Below is a small trained network, with its code and all its weights. Each question gives an input and a class and asks what happens when units are switched off, that is, made to give their printed mean instead of their output.

import numpy as np


def w(rows, s, z=0):
    codes = np.array(rows[::2]) - 128.0
    scale = np.full(codes.shape[1], s)
    scale[-1] = z or s
    return codes * scale


def f(y):
    return y / 2 * (1 + np.tanh(0.7978845608 * (y + 0.044715 * y**3)))


def log_softmax(a):
    a = a - a.max(-1, keepdims=True)
    return a - np.log(np.exp(a).sum(-1, keepdims=True))


def net(x, mask):
    res = np.array(x, float).reshape(1, 4) / 4 @ E
    y = f(res @ A[0][:, :-1].T + A[0][:, -1])
    res = res + np.where(mask, y, B[0][:, -1]) @ B[0][:, :-1]
    return log_softmax(res[-1] @ U[:, :-1].T + U[:, -1])


A, B = {}, {}
E = w([
[125,127,129],'x0',
[148,41,222],'x1',
[1,82,107],'x2',
[177,54,32],'x3',
],0.0098)
A[0] = w([
[173,179,144,101],'n0',
[204,183,115,95],'n1',
[221,79,51,63],'n2',
[185,151,141,54],'n3',
[120,172,176,122],'n4',
[85,205,188,25],'n5',
[143,189,68,81],'n6',
[203,202,177,124],'n7',
[57,83,141,221],'n8',
[184,148,133,116],'n9',
[131,47,45,106],'n10',
[78,141,49,3],'n11',
[177,144,129,122],'n12',
[149,75,95,90],'n13',
[132,60,157,25],'n14',
[215,126,106,69],'n15',
[94,253,88,62],'n16',
[70,228,75,113],'n17',
[200,79,62,62],'n18',
[121,195,84,79],'n19',
[101,180,76,57],'n20',
[215,127,168,173],'n21',
[156,74,231,19],'n22',
[25,104,62,145],'n23',
[117,174,17,93],'n24',
[128,116,134,217],'n25',
[135,57,162,37],'n26',
],0.011,0.0028)
B[0] = w([
[64,90,124,176],'n0',
[81,15,97,207],'n1',
[89,168,226,238],'n2',
[103,55,96,164],'n3',
[78,217,153,178],'n4',
[19,174,198,209],'n5',
[186,62,192,201],'n6',
[42,73,139,232],'n7',
[100,4,73,222],'n8',
[76,37,89,172],'n9',
[46,243,254,225],'n10',
[113,61,189,192],'n11',
[7,57,101,164],'n12',
[108,214,162,167],'n13',
[171,58,191,167],'n14',
[38,109,125,198],'n15',
[175,98,194,247],'n16',
[195,88,130,253],'n17',
[56,164,172,215],'n18',
[165,43,164,193],'n19',
[155,49,190,188],'n20',
[89,80,78,224],'n21',
[224,76,170,225],'n22',
[65,44,104,254],'n23',
[175,85,187,244],'n24',
[139,133,113,151],'n25',
[178,54,171,176],'n26',
],0.0062,0.0072)
U = w([
[83,63,68,64],'0',
[192,85,156,66],'1',
[87,148,155,75],'2',
[130,105,103,254],'3',
[139,128,57,216],'4',
[199,174,56,37],'5',
[185,190,16,32],'6',
[179,197,1,49],'7',
],0.019,0.015)

Each question gives the input, the list of numbers given to net, and the class t.
The units are the neurons (one row each of A and B). Each row of codes is followed by its name. A weight is (code - 128) times the scale printed after its matrix; where a second scale follows, it is the last column's (A, B and U).
mask holds one flag per neuron, in row order. A switched-off neuron (its flag False) gives its mean, the last column of its row in B, instead of its output. The means were averaged over made-up inputs and are rounded, as every weight is.
A unit's drop is (log p(t) with every unit on - log p(t) with that unit switched off) / (log p(t) with every unit on - log p(t) with every unit switched off).
The circuit of an input: a set's keep is (log p(t) with only the set's units on - log p(t) with every unit switched off) / (log p(t) with every unit on - log p(t) with every unit switched off). Starting from the 12 units with the biggest drops (on a tie, the unit counted first), units are removed one at a time, each time the one whose removal leaves the highest keep (on an exact tie, the one counted first), for as long as the keep stays at least 0.8.
circuit, biggest first: the units of the circuit, biggest drop first
unit that matters most: the unit with the biggest drop
top k neurons: the k neurons with the biggest drops, biggest first
drop of u: that unit's drop, to one decimal
input [6,-6,-3,-4], class 1: circuit, biggest first => (n16 n17)
input [3,4,6,8], class 2: circuit, biggest first => (n10)
input [2,-4,7,-7], class 0: top 4 neurons => (n8 n23 n10 n2)
input [4,-6,-6,0], class 0: top 3 neurons => (n1 n7 n12)
input [-2,-8,2,8], class 1: circuit, biggest first => (n24 n6)
input [4,-4,-5,-2], class 0: circuit, biggest first => (n1 n7 n10)
input [1,-5,7,-7], class 0: top 2 neurons => (n23 n8)
input [-1,-4,-4,-2], class 0: circuit, biggest first => (n1 n7)
input [4,7,2,-7], class 1: top 3 neurons => (n22 n10 n26)
input [-2,-6,3,-6], class 1: top 2 neurons => (n17 n16)
input [3,0,-2,4], class 2: drop of n2 => 0.2
input [1,2,-4,-1], class 0: drop of n7 => 0.1
input [2,0,5,7], class 2: drop of n10 => 0.6
input [5,7,5,-5], class 1: unit that matters most => n22
